Below are the code and all the weights of a small trained network. Each question names an input and a class and asks about switching units off, where a switched-off unit gives its printed mean instead of its output.

import numpy as np


def w(rows, s, z=0):
    codes = np.array(rows[::2]) - 128.0
    scale = np.full(codes.shape[1], s)
    scale[-1] = z or s
    return codes * scale


def f(y):
    return y / 2 * (1 + np.tanh(0.7978845608 * (y + 0.044715 * y**3)))


def log_softmax(a):
    a = a - a.max(-1, keepdims=True)
    return a - np.log(np.exp(a).sum(-1, keepdims=True))


def net(x, mask):
    res = np.array(x, float).reshape(1, 8) / 4 @ E
    y = f(res @ A[0][:, :-1].T + A[0][:, -1])
    res = res + np.where(mask, y, B[0][:, -1]) @ B[0][:, :-1]
    return log_softmax(res[-1] @ U[:, :-1].T + U[:, -1])


A, B = {}, {}
E = w([
[165,164,115,116,233,102,85,65,218,106],'x0',
[189,65,202,71,123,77,43,37,104,243],'x1',
[82,83,163,49,130,104,220,204,188,187],'x2',
[62,255,86,11,42,113,154,159,151,91],'x3',
[13,69,168,162,210,245,134,182,111,155],'x4',
[141,198,192,122,160,229,116,150,87,69],'x5',
[49,41,220,81,24,83,164,96,217,61],'x6',
[139,109,37,103,88,184,4,190,154,201],'x7',
],0.0058)
A[0] = w([
[157,132,77,147,184,174,105,179,132,163,76],'N1',
[71,139,114,124,86,253,104,215,99,123,153],'N2',
[112,186,141,67,126,125,169,145,181,96,108],'N3',
[193,189,102,182,157,154,106,107,89,73,164],'N4',
[183,133,103,114,120,73,122,102,149,143,1],'N5',
[100,125,190,88,54,86,169,88,132,73,147],'N6',
[210,206,99,191,169,166,101,103,79,62,171],'N7',
[103,181,97,96,83,110,243,206,137,97,143],'N8',
[96,125,198,85,41,79,175,82,132,68,149],'N9',
[160,63,249,112,171,156,133,126,75,195,183],'N10',
[207,138,93,80,63,74,41,104,131,181,161],'N11',
[157,57,102,224,99,124,105,128,52,173,178],'N12',
[198,140,96,85,62,79,43,104,124,177,177],'N13',
[104,172,111,108,85,111,254,209,138,98,170],'N14',
[110,34,173,173,128,171,130,161,209,79,167],'N15',
[77,143,134,149,172,178,160,169,124,104,64],'N16',
[72,135,117,122,82,248,105,219,99,124,149],'N17',
],0.0081,0.004)
B[0] = w([
[86,164,144,142,103,126,108,81,113,93,175],'N1',
[110,219,132,84,112,229,95,175,117,159,243],'N2',
[105,90,93,172,132,95,157,136,77,127,185],'N3',
[145,186,195,135,137,150,168,78,143,139,213],'N4',
[111,157,111,78,101,146,36,138,118,125,149],'N5',
[89,127,163,155,59,79,172,92,143,49,211],'N6',
[155,222,233,134,135,158,180,59,149,143,238],'N7',
[151,95,69,151,137,122,161,183,86,161,246],'N8',
[85,127,167,156,48,77,179,87,144,37,224],'N9',
[187,138,161,159,200,158,236,131,117,178,229],'N10',
[198,124,111,50,113,95,123,135,254,105,224],'N11',
[116,79,126,202,127,100,224,133,112,109,204],'N12',
[189,121,115,65,118,102,136,136,243,110,220],'N13',
[159,80,46,144,128,98,165,190,93,148,255],'N14',
[157,81,138,142,153,118,147,136,243,116,216],'N15',
[138,125,86,79,131,137,75,165,140,140,188],'N16',
[111,218,132,81,105,224,98,182,119,158,240],'N17',
],0.0093,0.0088)
U = w([
[149,158,200,155,195,172,157,102,121,172,212],'0',
[34,154,130,93,110,164,6,142,127,122,94],'1',
[131,99,142,111,135,100,54,111,62,123,17],'2',
[88,47,133,236,128,68,160,79,92,94,151],'3',
[117,119,96,150,80,122,161,168,97,119,192],'4',
[141,164,181,81,97,102,109,53,168,90,77],'5',
[182,46,46,91,165,97,112,174,162,140,168],'6',
[92,160,75,99,147,151,72,155,2,165,4],'7',
],0.009,0.0032)

Each question gives the input, the list of numbers given to net, and the class t.
The units are the neurons (one row each of A and B). Each row of codes is followed by its name. A weight is (code - 128) times the scale printed after its matrix; where a second scale follows, it is the last column's (A, B and U).
mask holds one flag per neuron, in row order. A switched-off neuron (its flag False) gives its mean, the last column of its row in B, instead of its output. The means were averaged over made-up inputs and are rounded, as every weight is.
A unit's drop is (log p(t) with every unit on - log p(t) with that unit switched off) / (log p(t) with every unit on - log p(t) with every unit switched off).
The circuit of an input: a set's keep is (log p(t) with only the set's units on - log p(t) with every unit switched off) / (log p(t) with every unit on - log p(t) with every unit switched off). Starting from the 12 units with the biggest drops (on a tie, the unit counted first), units are removed one at a time, each time the one whose removal leaves the highest keep (on an exact tie, the one counted first), for as long as the keep stays at least 0.8.
units of the circuit, in order: the units of the circuit, biggest drop first
most important unit: the unit with the biggest drop
k most important neurons: the k neurons with the biggest drops, biggest first
drop of u: that unit's drop, to one decimal
input [-3,-8,-8,0,-6,1,3,4], class 0: units of the circuit, in order : N7; N4
input [0,-4,3,-4,2,-1,5,4], class 6: 3 most important neurons : N15; N7; N4
input [-5,8,3,-7,-2,-2,-3,-2], class 6: units of the circuit, in order : N7
input [7,-1,-7,7,5,2,-1,7], class 1: units of the circuit, in order : N10; N2
input [0,-1,-5,6,5,2,-3,1], class 1: units of the circuit, in order : N10; N2
input [3,-2,0,6,-4,6,3,5], class 4: units of the circuit, in order : N3; N8
input [-8,2,2,-3,8,3,-5,4], class 7: 3 most important neurons : N17; N2; N7
input [-1,-1,7,-7,5,-3,2,-6], class 3: 2 most important neurons : N2; N17
input [4,5,5,8,6,-1,5,4], class 4: units of the circuit, in order : N3; N7; N9
input [-7,-6,-8,6,6,-7,7,7], class 1: 2 most important neurons : N2; N17
input [-2,-4,0,1,-3,3,-6,7], class 0: 2 most important neurons : N7; N4
input [5,8,4,-5,-2,1,0,1], class 6: 2 most important neurons : N7; N11
input [-6,7,-8,-6,4,-8,6,4], class 6: 3 most important neurons : N11; N13; N9
input [5,-3,4,8,-7,4,7,5], class 4: 2 most important neurons : N9; N6
input [-3,-7,-5,7,-5,6,1,1], class 7: 2 most important neurons : N2; N17
input [7,-8,7,-1,3,5,7,6], class 6: most important unit : N15
input [5,-7,-7,2,-1,4,6,6], class 0: 3 most important neurons : N7; N4; N11
input [-2,-7,-3,-3,-7,3,0,1], class 0: drop of N7 : 0.2
input [-8,1,6,-3,7,8,6,-8], class 4: drop of N7 : 0.7
input [-3,-1,1,2,-3,0,6,7], class 6: most important unit : N7
